Below are the code and all the weights of a small trained network. Each question names an input and a target symbol and asks about switching units off, where a switched-off unit gives its printed mean instead of its output.

import numpy as np


def w(rows, s, z=0):
    codes = np.array(rows[::2]) - 128.0
    scale = np.full(codes.shape[1], s)
    scale[-1] = z or s
    return codes * scale


def f(y):
    return np.maximum(y, 0)


def softmax(a):
    e = np.exp(a - a.max(-1, keepdims=True))
    return e / e.sum(-1, keepdims=True)


def log_softmax(a):
    a = a - a.max(-1, keepdims=True)
    return a - np.log(np.exp(a).sum(-1, keepdims=True))


def net(x, mask):
    ids = ['ΞΣαεζθμφ'.index(c) for c in x.split()]
    T = len(ids)
    res = E[ids] + P[:T]
    u = 0
    for l in range(3):
        r = res
        for j in range(3):
            rows = slice(3 * j, 3 * j + 3)
            q, k, v = (r @ M[l][rows].T for M in (Q, K, V))
            z = softmax(np.where(np.tri(T) > 0, q @ k.T / 3**0.5, -1e9)) @ v
            o = O[l][rows]
            res = res + np.where(mask[u + j], z, o[:, -1]) @ o[:, :-1]
        u += 3
        y = f(res @ A[l][:, :-1].T + A[l][:, -1])
        res = res + np.where(mask[u : u + 4], y, B[l][:, -1]) @ B[l][:, :-1]
        u += 4
    return log_softmax(res[-1] @ U[:, :-1].T + U[:, -1])


Q, K, V, O, A, B = {}, {}, {}, {}, {}, {}
E = w([
[141,77,213,62,109,93],'Ξ',
[60,152,192,112,191,127],'Σ',
[104,148,195,115,90,211],'α',
[251,103,99,159,195,225],'ε',
[134,60,221,203,121,126],'ζ',
[149,139,145,184,26,111],'θ',
[117,64,80,201,151,140],'μ',
[167,127,75,147,83,89],'φ',
],0.017)
P = w([
[144,255,100,157,192,76],'0',
[77,112,77,125,165,93],'1',
[98,105,86,126,155,104],'2',
[114,105,96,122,142,119],'3',
[115,103,109,120,130,116],'4',
[121,110,114,120,121,128],'5',
[131,116,122,113,118,137],'6',
[136,106,133,112,114,142],'7',
[136,109,139,107,106,137],'8',
[141,116,133,116,104,151],'9',
],0.0085)
Q[0] = w([
[113,212,129,146,126,196],'L0H0',
[80,161,44,121,170,179],'L0H0',
[165,53,151,201,201,223],'L0H0',
[143,49,173,243,166,184],'L0H1',
[126,158,89,113,84,131],'L0H1',
[229,133,149,100,114,160],'L0H1',
[52,101,62,130,121,31],'L0H2',
[142,69,77,72,81,46],'L0H2',
[150,75,2,199,90,7],'L0H2',
],0.0073)
K[0] = w([
[62,116,126,156,150,209],'L0H0',
[88,101,165,182,162,164],'L0H0',
[106,194,149,13,158,94],'L0H0',
[115,108,188,34,95,111],'L0H1',
[136,64,140,174,75,150],'L0H1',
[82,94,144,127,16,218],'L0H1',
[166,37,59,129,135,143],'L0H2',
[209,94,140,200,114,17],'L0H2',
[126,124,134,114,195,1],'L0H2',
],0.0087)
V[0] = w([
[193,112,143,107,139,140],'L0H0',
[135,103,133,184,99,179],'L0H0',
[176,107,124,155,161,92],'L0H0',
[117,72,137,103,142,216],'L0H1',
[142,216,143,103,76,174],'L0H1',
[135,150,139,50,125,110],'L0H1',
[131,121,160,88,196,124],'L0H2',
[106,196,104,125,149,120],'L0H2',
[69,150,105,213,1,242],'L0H2',
],0.0075)
O[0] = w([
[199,118,135,96,140,59,139],'L0H0',
[161,116,139,127,168,71,183],'L0H0',
[39,154,138,174,244,159,208],'L0H0',
[125,44,128,108,73,109,47],'L0H1',
[110,127,170,151,110,92,85],'L0H1',
[129,97,90,1,146,112,37],'L0H1',
[36,143,135,182,163,96,53],'L0H2',
[147,152,137,147,124,86,56],'L0H2',
[70,127,113,143,144,173,249],'L0H2',
],0.0061,0.0018)
A[0] = w([
[127,142,97,180,206,159,174],'L0N0',
[166,117,114,227,93,118,255],'L0N1',
[195,37,2,72,56,72,11],'L0N2',
[220,209,67,172,143,132,168],'L0N3',
],0.0065,0.00082)
B[0] = w([
[163,115,133,62,131,95,193],'L0N0',
[209,93,169,169,149,88,254],'L0N1',
[115,137,252,193,76,158,180],'L0N2',
[137,135,92,143,82,109,213],'L0N3',
],0.011,0.0054)
Q[1] = w([
[117,254,63,117,133,143],'L1H0',
[180,225,88,181,56,65],'L1H0',
[108,49,125,136,215,225],'L1H0',
[134,44,170,73,212,94],'L1H1',
[43,74,169,136,148,138],'L1H1',
[113,169,108,107,91,177],'L1H1',
[143,27,138,116,125,152],'L1H2',
[143,156,139,160,73,15],'L1H2',
[138,163,120,71,170,143],'L1H2',
],0.009)
K[1] = w([
[134,112,85,224,144,203],'L1H0',
[154,254,64,118,225,91],'L1H0',
[89,19,95,58,103,216],'L1H0',
[71,187,69,87,78,214],'L1H1',
[59,148,114,50,49,150],'L1H1',
[159,58,98,113,181,80],'L1H1',
[158,84,61,94,33,169],'L1H2',
[207,92,246,185,177,112],'L1H2',
[96,60,164,64,126,147],'L1H2',
],0.0084)
V[1] = w([
[52,177,38,253,144,142],'L1H0',
[163,106,114,155,92,174],'L1H0',
[117,138,185,107,155,147],'L1H0',
[123,110,135,210,105,77],'L1H1',
[84,111,169,138,96,215],'L1H1',
[137,120,121,141,135,25],'L1H1',
[135,34,136,106,70,130],'L1H2',
[108,114,41,196,73,96],'L1H2',
[219,190,136,49,123,136],'L1H2',
],0.0076)
O[1] = w([
[96,120,167,222,135,41,35],'L1H0',
[89,126,140,98,102,98,133],'L1H0',
[139,91,118,136,131,216,137],'L1H0',
[103,108,179,95,123,102,254],'L1H1',
[127,128,100,84,146,129,68],'L1H1',
[127,74,147,154,147,94,214],'L1H1',
[2,123,53,141,154,147,141],'L1H2',
[141,146,31,105,174,155,179],'L1H2',
[105,160,98,137,140,146,163],'L1H2',
],0.0071,0.0057)
A[1] = w([
[135,250,57,166,106,134,142],'L1N0',
[143,194,133,84,142,193,115],'L1N1',
[193,196,121,193,198,144,200],'L1N2',
[34,176,90,109,254,112,5],'L1N3',
],0.008,0.0026)
B[1] = w([
[139,111,195,108,55,1,154],'L1N0',
[103,173,155,208,101,66,197],'L1N1',
[53,55,108,68,195,139,254],'L1N2',
[67,72,93,91,238,218,147],'L1N3',
],0.0083,0.0047)
Q[2] = w([
[100,159,160,76,103,81],'L2H0',
[162,46,148,141,131,113],'L2H0',
[96,115,127,86,179,180],'L2H0',
[133,128,171,175,162,89],'L2H1',
[105,116,153,126,246,222],'L2H1',
[77,169,117,99,161,10],'L2H1',
[185,123,146,183,58,107],'L2H2',
[53,128,216,118,167,185],'L2H2',
[118,55,87,135,189,154],'L2H2',
],0.013)
K[2] = w([
[139,110,129,156,121,109],'L2H0',
[106,176,139,120,133,121],'L2H0',
[109,82,109,100,121,173],'L2H0',
[100,124,160,146,163,115],'L2H1',
[75,144,127,123,114,250],'L2H1',
[144,65,105,196,140,108],'L2H1',
[156,133,154,136,157,86],'L2H2',
[135,115,135,191,110,192],'L2H2',
[84,130,122,69,123,160],'L2H2',
],0.018)
V[2] = w([
[151,46,85,101,93,87],'L2H0',
[133,71,123,179,81,137],'L2H0',
[135,177,207,181,110,167],'L2H0',
[254,109,121,55,135,103],'L2H1',
[127,101,105,60,240,103],'L2H1',
[105,192,149,44,154,70],'L2H1',
[116,105,141,141,208,177],'L2H2',
[164,153,39,120,218,66],'L2H2',
[120,150,198,135,111,114],'L2H2',
],0.0091)
O[2] = w([
[180,150,167,141,92,103,193],'L2H0',
[185,86,141,111,128,58,157],'L2H0',
[155,153,107,130,203,159,143],'L2H0',
[135,176,178,8,88,173,194],'L2H1',
[77,95,148,90,179,106,253],'L2H1',
[69,79,72,127,115,132,207],'L2H1',
[136,145,172,127,191,141,177],'L2H2',
[98,145,123,105,185,79,149],'L2H2',
[134,41,174,176,130,156,191],'L2H2',
],0.011,0.0066)
A[2] = w([
[79,158,202,33,141,173,224],'L2N0',
[14,78,104,1,46,65,3],'L2N1',
[74,78,170,161,57,172,20],'L2N2',
[74,98,199,187,168,76,55],'L2N3',
],0.0069,0.0035)
B[2] = w([
[178,104,29,133,87,139,246],'L2N0',
[50,254,156,156,107,190,251],'L2N1',
[84,246,99,93,152,59,187],'L2N2',
[171,98,126,155,133,140,230],'L2N3',
],0.0098,0.013)
U = w([
[132,62,137,122,81,213,239],'Ξ',
[95,88,127,161,183,161,252],'Σ',
[218,216,86,255,202,172,20],'α',
[192,194,101,152,208,147,118],'ε',
[178,134,213,159,175,186,62],'ζ',
[150,96,89,168,116,93,188],'θ',
[184,169,108,168,220,92,98],'μ',
[132,141,158,174,159,161,19],'φ',
],0.006,0.002)

Each question gives the input, a string of symbols that net reads in full, and the target symbol t.
The units are the heads (3 rows each of Q, K, V and O) and the neurons (one row each of A and B). Each row of codes is followed by its name. A weight is (code - 128) times the scale printed after its matrix; where a second scale follows, it is the last column's (O, A, B and U).
mask holds one flag per unit, layer by layer, with each layer's heads first. A switched-off unit (its flag False) gives its mean, the last column of its rows in O or B, instead of its output. The means were averaged over made-up inputs and are rounded, as every weight is.
A unit's drop is (log p(t) with every unit on - log p(t) with that unit switched off) / (log p(t) with every unit on - log p(t) with every unit switched off).
The circuit of an input: a set's keep is (log p(t) with only the set's units on - log p(t) with every unit switched off) / (log p(t) with every unit on - log p(t) with every unit switched off). Starting from the 12 units with the biggest drops (on a tie, the unit counted first), units are removed one at a time, each time the one whose removal leaves the highest keep (on an exact tie, the one counted first), for as long as the keep stays at least 0.8.
circuit, biggest first: the units of the circuit, biggest drop first
unit that matters most: the unit with the biggest drop
top k neurons: the k neurons with the biggest drops, biggest first
k most important neurons of layer l: the k neurons of layer l with the biggest drops, biggest first
which heads matter: for each layer, one digit per head in row order, 1 if its drop is at least 0.15 and else 0, layers parted by /
input Ξ φ Ξ ε θ Ξ Σ θ θ μ, target Σ: top neuron -> L1N3
input Ξ ζ φ Ξ ε φ φ α ε φ, target Ξ: circuit, biggest first -> L1H0, L2H1, L0N2
input ε ζ φ μ ε μ, target μ: circuit, biggest first -> L2H2, L1N2, L2N1
input φ μ ε φ θ ζ, target ζ: top 3 neurons -> L2N0, L0N3, L1N0
input φ Ξ Ξ, target Ξ: circuit, biggest first -> L2H1, L1H0
input φ Ξ Σ μ θ φ ζ, target Σ: circuit, biggest first -> L2H1, L1N3
input θ ζ μ, target μ: 2 most important neurons of layer 0 -> L0N2, L0N3
input ζ θ ε, target ε: circuit, biggest first -> L2H2, L2H1, L2N0, L1N2
input α ε ε Ξ ε Ξ ε, target Ξ: which heads matter -> 000 / 100 / 000
input ε ε μ φ Ξ α ζ ζ μ, target α: 2 most important neurons of layer 1 -> L1N1, L1N2
input θ θ ε ζ ε, target ε: circuit, biggest first -> L2H2, L2H1, L1N2, L2N0
input ε θ ζ Σ, target Σ: which heads matter -> 000 / 000 / 110
input Ξ φ ζ θ ε ζ Σ ε μ α, target α: circuit, biggest first -> L2H1, L0H2
input Ξ ε ε φ Σ θ θ, target Ξ: which heads matter -> 011 / 100 / 010
input θ α Ξ Σ, target Σ: circuit, biggest first -> L1N3, L2H1, L0N1
input α θ ε ζ Ξ φ μ θ μ θ, target α: top 3 neurons -> L0N2, L0N1, L1N2
input ζ α Ξ φ ζ, target Ξ: which heads matter -> 110 / 110 / 000
input ζ Ξ ε ζ φ ζ, target Ξ: circuit, biggest first -> L1H0, L2H1
input Σ Σ ζ θ φ Σ, target ζ: circuit, biggest first -> L1H2, L2H1, L2N0, L2H2
input ζ θ Ξ ε, target Ξ: which heads matter -> 000 / 000 / 000
input φ α μ α Ξ θ φ, target φ: top 4 neurons -> L2N1, L1N0, L0N3, L1N2
input φ Σ φ ζ, target Σ: top 2 neurons -> L0N1, L1N2
input ε φ θ φ α Σ ε ε, target Σ: which heads matter -> 000 / 010 / 110
input ζ μ α θ, target ζ: unit that matters most -> L1H2
input α ζ θ ε φ, target α: top 2 neurons -> L0N2, L1N2
input ε ζ θ ζ θ, target ε: unit that matters most -> L2H2
